Below is a small trained network, with its code and all its weights. Each question gives an input and a class and asks what happens when units are switched off, that is, made to give their printed mean instead of their output.

import numpy as np


def w(rows, s, z=0):
    codes = np.array(rows[::2]) - 128.0
    scale = np.full(codes.shape[1], s)
    scale[-1] = z or s
    return codes * scale


def norm(h):
    return h / np.sqrt((h * h).mean(-1, keepdims=True) + 1e-5)


def f(y):
    return np.maximum(y, 0)


def log_softmax(a):
    a = a - a.max(-1, keepdims=True)
    return a - np.log(np.exp(a).sum(-1, keepdims=True))


def net(x, mask):
    res = np.array(x, float).reshape(1, 2) / 4 @ E
    u = 0
    for l in range(2):
        y = f(norm(res) @ A[l][:, :-1].T + A[l][:, -1])
        res = res + np.where(mask[u : u + 12], y, B[l][:, -1]) @ B[l][:, :-1]
        u += 12
    return log_softmax(norm(res)[-1] @ U[:, :-1].T + U[:, -1])


A, B = {}, {}
E = w([
[244,144,178,157],'x0',
[145,141,165,96],'x1',
],0.011)
A[0] = w([
[46,108,157,77,144],'0.n0',
[219,172,32,191,110],'0.n1',
[180,94,128,166,180],'0.n2',
[129,184,15,247,77],'0.n3',
[119,191,99,217,111],'0.n4',
[195,148,118,119,147],'0.n5',
[127,163,2,179,109],'0.n6',
[90,54,97,111,60],'0.n7',
[88,96,95,128,85],'0.n8',
[155,183,47,95,74],'0.n9',
[54,41,184,198,2],'0.n10',
[112,183,83,203,84],'0.n11',
],0.009,0.0077)
B[0] = w([
[204,135,127,171,253],'0.n0',
[162,88,218,242,208],'0.n1',
[184,107,201,140,222],'0.n2',
[63,39,197,74,191],'0.n3',
[121,87,171,40,161],'0.n4',
[198,122,163,177,203],'0.n5',
[73,61,202,92,198],'0.n6',
[171,124,138,134,165],'0.n7',
[179,109,124,166,173],'0.n8',
[34,37,146,110,128],'0.n9',
[33,45,239,254,128],'0.n10',
[40,61,146,68,151],'0.n11',
],0.0073,0.0059)
A[1] = w([
[189,66,215,219,91],'1.n0',
[160,145,147,31,90],'1.n1',
[101,159,1,89,60],'1.n2',
[157,32,172,113,83],'1.n3',
[202,205,148,98,162],'1.n4',
[183,46,180,160,149],'1.n5',
[48,146,58,162,141],'1.n6',
[179,171,173,37,64],'1.n7',
[12,97,62,188,147],'1.n8',
[204,244,30,29,1],'1.n9',
[157,186,147,8,112],'1.n10',
[37,94,139,181,134],'1.n11',
],0.0087,0.0064)
B[1] = w([
[72,180,50,71,255],'1.n0',
[46,28,194,88,146],'1.n1',
[109,130,118,196,154],'1.n2',
[53,190,95,111,186],'1.n3',
[75,75,134,203,205],'1.n4',
[64,117,41,74,251],'1.n5',
[211,165,121,138,182],'1.n6',
[99,22,238,152,156],'1.n7',
[198,117,234,193,220],'1.n8',
[255,64,233,195,138],'1.n9',
[107,15,187,124,155],'1.n10',
[169,198,74,96,196],'1.n11',
],0.0077,0.0079)
U = w([
[237,159,157,250,254],'0',
[79,8,223,126,209],'1',
[53,153,10,111,252],'2',
[165,213,118,46,2],'3',
[198,190,107,22,2],'4',
[181,207,118,26,2],'5',
[172,189,101,57,2],'6',
],0.011,0.0077)

Each question gives the input, the list of numbers given to net, and the class t.
The units are the neurons (one row each of A and B). Each row of codes is followed by its name. A weight is (code - 128) times the scale printed after its matrix; where a second scale follows, it is the last column's (A, B and U).
mask holds one flag per neuron, layer by layer. A switched-off neuron (its flag False) gives its mean, the last column of its row in B, instead of its output. The means were averaged over made-up inputs and are rounded, as every weight is.
A unit's drop is (log p(t) with every unit on - log p(t) with that unit switched off) / (log p(t) with every unit on - log p(t) with every unit switched off).
The circuit of an input: a set's keep is (log p(t) with only the set's units on - log p(t) with every unit switched off) / (log p(t) with every unit on - log p(t) with every unit switched off). Starting from the 12 units with the biggest drops (on a tie, the unit counted first), units are removed one at a time, each time the one whose removal leaves the highest keep (on an exact tie, the one counted first), for as long as the keep stays at least 0.8.
circuit, biggest first: the units of the circuit, biggest drop first
unit that matters most: the unit with the biggest drop
top k neurons in layer l: the k neurons of layer l with the biggest drops, biggest first
drop of u: that unit's drop, to one decimal
input [3,-5], class 1: unit that matters most -> 0.n1
input [3,0], class 2: circuit, biggest first -> [1.n0, 1.n8]
input [7,8], class 1: circuit, biggest first -> [0.n0, 1.n7]
input [6,-7], class 1: circuit, biggest first -> [0.n3, 0.n0, 1.n5]
input [-3,-2], class 2: top 2 neurons in layer 0 -> [0.n0, 0.n8]
input [-3,-1], class 2: top 2 neurons in layer 1 -> [1.n5, 1.n3]
input [3,-4], class 1: top 3 neurons in layer 0 -> [0.n1, 0.n2, 0.n5]
input [3,-3], class 2: top 2 neurons in layer 0 -> [0.n0, 0.n6]
input [-4,-4], class 0: top 2 neurons in layer 0 -> [0.n2, 0.n1]
input [6,8], class 1: top 3 neurons in layer 0 -> [0.n0, 0.n1, 0.n8]
input [4,6], class 1: top 2 neurons in layer 0 -> [0.n0, 0.n1]
input [-4,-2], class 0: top 2 neurons in layer 0 -> [0.n2, 0.n1]
input [2,-8], class 1: top 2 neurons in layer 0 -> [0.n3, 0.n6]
input [2,-2], class 2: unit that matters most -> 1.n0
input [5,8], class 1: top 2 neurons in layer 0 -> [0.n0, 0.n1]
input [-2,-3], class 2: top 3 neurons in layer 0 -> [0.n8, 0.n0, 0.n7]
input [-6,-6], class 0: drop of 1.n6 -> 0.2
input [1,0], class 2: drop of 1.n0 -> 0.2
input [-8,6], class 0: drop of 1.n8 -> 0.1
input [-8,-4], class 0: unit that matters most -> 1.n8
